The rows lie along a hidden order. The number after each row says roughly how far along it the row is, from 0 to 20. A new part has a new order.
[   3    7    9    3    1   -1   22   17    5   -3   14  -26   -8   -7
   -6   -2  -20  -19   21  -65   -2   16    4    3    4    6  -17   31
   29  -52   18   -2   12    2  -15   -2  -24    4 -101   12  -25    2
    0   -3    9   -4    0   13   10   20    1   10    6  -16    5   -5
    7  -11   11   -1    8   22   -5   14    2  -11    0   16   10   57
   -5   20  -10   -4   -7    5   -3    6    1   21  -13   12  -13   -6]	20
[ -3  10  -2  10   1  11  27  -7  16  13 -11   1   1  -8   8   1   0  10
   0  30  17 -10   0  11 110   8   3 -19 -60 -35  11  37  -4   7  15   1
  -5  -1  17   7  18 -20 -18  -9  -2  -2 -12   4 -15 -73  16   8 -24 -10
 -55   3   5  25   5  -3 -24 -32  -2  -4   0 -18   2 -16   2 -26  -3  27
   1  55  -5  -3   2   9   1 -21  13  10  -7   1]	0
[ -4  11  -5  21   0   3  15  -5  17   0   6  12   2  -5 -10   0   1 -15
  -7  27  -2 -14  -5   2  -6   7   2 -24 -12   9   2  10   6   5  11   1
  -3   0  -5  -1   8  -1  -5  -3   2   2   0   3  -5 -15  -5   4  -5 -32
 -13   3   5   2   6  -2   1  -5  -5  -2  26 -22   1   0   2 -20  -7  12
   1  15  -6   2   3   7   4   0   1  -1 -10  -2]	3
[ -3   6  -2  -1   1   2  -1  -5   5  -1   3  -3   2  -6   0  -1   4  -3
  -8  10   2  -7  -4   6   5   3   3   1   6  11  -2   5   2   3   3  -1
   5   0   2  -1  -2   3  -2  -3  -5  -3   7   1  -5  -7   1  -3  -2 -17
  -4   4   5   6   3  -1 -78  -1  -3  -3  13   2   0   1 -10 -23   7  -3
   3   5  -6   3   2   4   1  -1   3  11  -1  -5]	7
[ -5  -4   0 -13   0   2 -21   1 -11   0 -11  -6   8  -7   8  -2   3   7
  -5  20  -5   6  -3   5   1  -2   5  -3 -11  43  -4   0  42  -3  -7  -1
  17  -5  46   2   4  15  12  -8 -12  -6  16  -2 -10 -61   6 -12   6 -17
  14   7  10  12   3   1  -8  -6  -6  -3 -12   2   0   1 -30 -50 -10 -20
   5 -16  -9   8   2  -5  -1  -6   2  13  16 -15]	3
[  -5    7   -8   -3    1   -2   -2   -3    6   -6    3   -4    8   -2
   -6   -5    2  -13  -14   22  -17 -100  -10    6    0    6    4  -17
   38   71  -25  -12    9    2    8    1    5    4    6    0   -1    3
    6    4   -4   11   22   -6   -1  -22  -17  -18   11   -3   18    4
    2   -1   -4   -1   -1  -15   -5   -4    9    3   -1    1  -17  -23
   22  -17    0  -10   -7   12    2    0    1    0    1   12    1   -9]	7
[ -1   6  -1   5   3   4 -18  -6   5   1  -3  -6   5  -5  -5  -4   7  -6
  -6  22   1  -5  -3  11  26   2   7 -13 -19  -1  -3   1  14   5   1  -7
   9   5  19   3  -4  10  -6 -10 -17  -7  14  -6 -47 -15  -1   1 -16 -14
  -7   7   6   9   3  -3  -6   4 -12  -1   6  -9  -2   5 -15 -59  -4  -8
   1   3  -5   4   0  11   2  -2 -14  17   0  -2]	1
[ -4   6  -3   4   2  -2 -33   0  -7   0   2   6   7  -5  -5  -4   6  -9
  -7  16  -1  -2  -6  -6  12  -2   6 -10  11  19  -5 -14  20  -2  -8  -5
  19  -2  10   2  -5  26  15  -5  -5  -9  20  -1   4 -20 -15  -7   5  -7
  26  10   7  -4   5   0  -4  13  -7  -2 -12  -7 -42   6 -27  18  -1 -22
   4 -31  -8   7   0   2   0  -2 -19  -9   8 -14]	7
[ -5  -1  -1  -1   0   1   4  -2   5  -3   0 -13 -26  -7  -5   1   0 -14
  -9   0 -12 -17  -4   9  -8   6  -2  -7   7  25  -3   3 -12   2  -2   1
   3 116  -4   2  -4   2   6  -5  -1  -2   6   3  -9   5   3  -7   5 -16
   3   0   6   6   6   0   4   2  -7  -5   5 -12   1  -1 -11 -20  -7  -6
   4  -6  -9   5   4   2  -1   2  -2  11  -1  -9]	9
[  7  16 -16  34   2  -3   0  -7  25  -3  17  29   2   4 -25  -2   2 -35
 -11  25  -2 -10 -12  -5  49  23   5 -36   9   0  -1 -10  16   6  11   1
  -3   0 -30  -1  -1  27   4   2  12   1   5   1  -4  26 -39   2  12   0
  10   4   2 -19   5  -3  10  11  -6  -8  25 -37   1   1   0  25   0  10
   0 -27  -4   2   2   9   1   6 -14 -24 -18   7]	6

Part 2:
[  1  10   4 -11  -9 -23  20  -3   7   3  -4  -5   5  -9  -2  22]	6
[ -1  -1  18  -4  12  26 -27 -10   7 -15  27  54 -17 -43  16  -9]	18
[-42   0  22 -20  -1  41  -1 -11  -7 -11  21  47  -1   0  -7 -12]	9
[ 29  19  14 -33  -5 -41  20  30  -1   1 -13 -21   7 -53  -7  11]	0
[-17  39  18 -28 -15 -49  13 -15  -1  -1  38 -20  -4 -83  -6  25]	6
[ 59   4   3 -10   2 -36   0  31  15   4 -24 -11   2 -43  11  11]	7
[-25 -21  -6  26  -3  54  -6 -22  -5   3   9  28   0  69  -5  -4]	13
[ 28  16  27 -41   5 -10   6  24  17 -12   0  35  -2 -71  14   6]	8
[-10  15  10 -27  -9 -19  30  21   3   1   4  -5  12  -2  -9  17]	2
[ -6 -18  -3  24   7  50 -23 -23   8  -5   8  48  -8  39  12  -5]	19
[ 33   0   4 -17   4   6  18  49  16   3 -48   0  15 -13   4  11]	4
[ 12   4  10  -3   3 -21 -28 -20  -2  -7  31  12 -16 -38   0   0]	13
[-39  28  10 -23 -20 -24  38   6 -10   5   5 -24  14 -10 -23  24]	0
[ -1 -16  20 -10  10  34 -14   0   5 -13   7  71  -4   8   4 -14]	13
[ 17  25   8 -23  -7 -42  14   4   3   2  -2 -27   2 -53   0  16]	5
[  7  -2  16 -43   8  20  33  58  13  -6 -42  25  17 -20   5  -6]	0
[ 17  -1  17   3  13  12 -36 -24   7 -14  27  44 -21 -49  17  -8]	19
[-31  -9 -16  39 -10  19 -17 -59  -7   3  41  -1 -15  40   0   6]	19
[ 54 -21  -7  26  16  10 -43  -7  12  -4  -1  29 -15  -4  17  -7]	18
[-35 -21 -26  56 -11  26 -18 -53  -9  10  24 -11  -7  93  -7  11]	17
[ -4  18  -8  -7 -21 -55  22  -2 -18  15   4 -73   7  -9 -21  27]	1
[-2  4  1  3 -7  4  8  3  3  5  0  7  6 14 -4 16]	8
[ 36   3   5  -9   3 -33 -12   9   5  -3   3   2  -6 -44  10   5]	10
[ 15  16  11 -27  -4 -34  25  29  -3   2 -15 -18  10 -51  -7  12]	1
[-38 -16  -4  27  -5  74 -13 -38  -3  -1  20  26  -5  67   3   1]	18
[ 35   7  17 -38   5   1  24  56  13  -3 -38  24  14 -25  -3   8]	1
[ -7   3  13 -13  -1  13   9   9   6  -4 -11  34   3   9   0   8]	7
[ 57  -2  16   4  18  -1 -45 -14  14 -14  23  45 -21 -47  19   1]	20
[-13  22  -2  -5 -19 -49  21   1  -5  11   8 -41   6 -21 -14  27]	4
[ 16 -15  -1  16  12  33 -29 -22   7  -6  17  29 -17 -11  17  -9]	20
[ 39  11  21 -24   8 -27 -15   8  12 -10  13  24 -10 -68  11   1]	11
[-26   2  14   3   2  30 -15 -37   2 -10  37  46 -13  12   6   0]	18
[-29 -10   9   5  -2  47  -9 -22  -4  -6  15  38  -9  32  -4  -4]	13
[-34  18  26 -44 -10   5  42  16   2  -5   6  12   6 -45  -3   6]	2
[ 33   0  12 -10   9   1 -29  -5   3 -10  13  28 -13 -37   7  -8]	14
[ 11   9   5  14   0 -14 -37 -39  -2  -7  42  11 -19 -29   4   3]	17
[-23  -3  25 -19   5  39 -10 -10   3 -15  24  76  -9   0   3 -10]	13
[ -5   9  23 -23   3  12  -7 -10  -2 -12  22  42  -7 -26   0  -6]	11
[ -2 -15  24 -10  20  64 -12  -1  18 -21   7  88  -9   9  23 -15]	20
[-43  45  16 -24 -26 -54  25 -30 -12   3  49 -42  -5 -57 -12  35]	5
[-33   1   6  13  -4  30 -19 -48  -2  -8  79  31 -15   5 -10   3]	19
[-42  23  13   2 -14 -27 -25 -71 -13 -10  76  -1 -25 -55  -4   9]	17
[-24  -2  22  -1   6  39 -14 -25   6 -14  33  68  -9  -1   6  -4]	17
[  9  -1  27 -27  14  34 -18   6   7 -19  16  73  -7 -26  10 -13]	12
[-62  -8  -7  17 -16  40   8 -38 -18   5  24   3  -1  60 -19   1]	9
[-11  19  11  18 -10 -25 -36 -59  -5  -6  66  -8 -23 -37  -2  15]	19
[ 16   8   1  -4  -6 -19  12  -1   6   5  -2 -10   1 -20   1  14]	8
[-20 -11  -5  25   1  43 -20 -38   3  -3  24  24 -10  38   7   1]	19
[ -5 -22 -19  45   0  23 -33 -38   0   5  19  -6 -14  37   9   1]	19
[-44 -11  -3  22  -4  48 -10 -42  -1  -4  27  42  -6  60   3   1]	18
[ -9   4  19 -15   3   7 -15 -17  -2 -11  20  38  -9 -26   1  -7]	12
[  9  23  20 -23  -5 -38   1 -12   6  -6  29  -6  -9 -70   6  16]	9
[  6 -16   6  -1  10  39 -18   2   8 -10   3  66  -5  15   5 -10]	15
[ 54  14   7 -21   0 -49   8  22   9   1  -6 -15   3 -70   7  16]	6
[ -1 -20  23  -8  27  75 -20   4  22 -18  -3  96  -3  15  29 -19]	19
[-12 -20  18 -11  15  72 -13   1  10 -14   3  77  -3  22  14 -18]	14
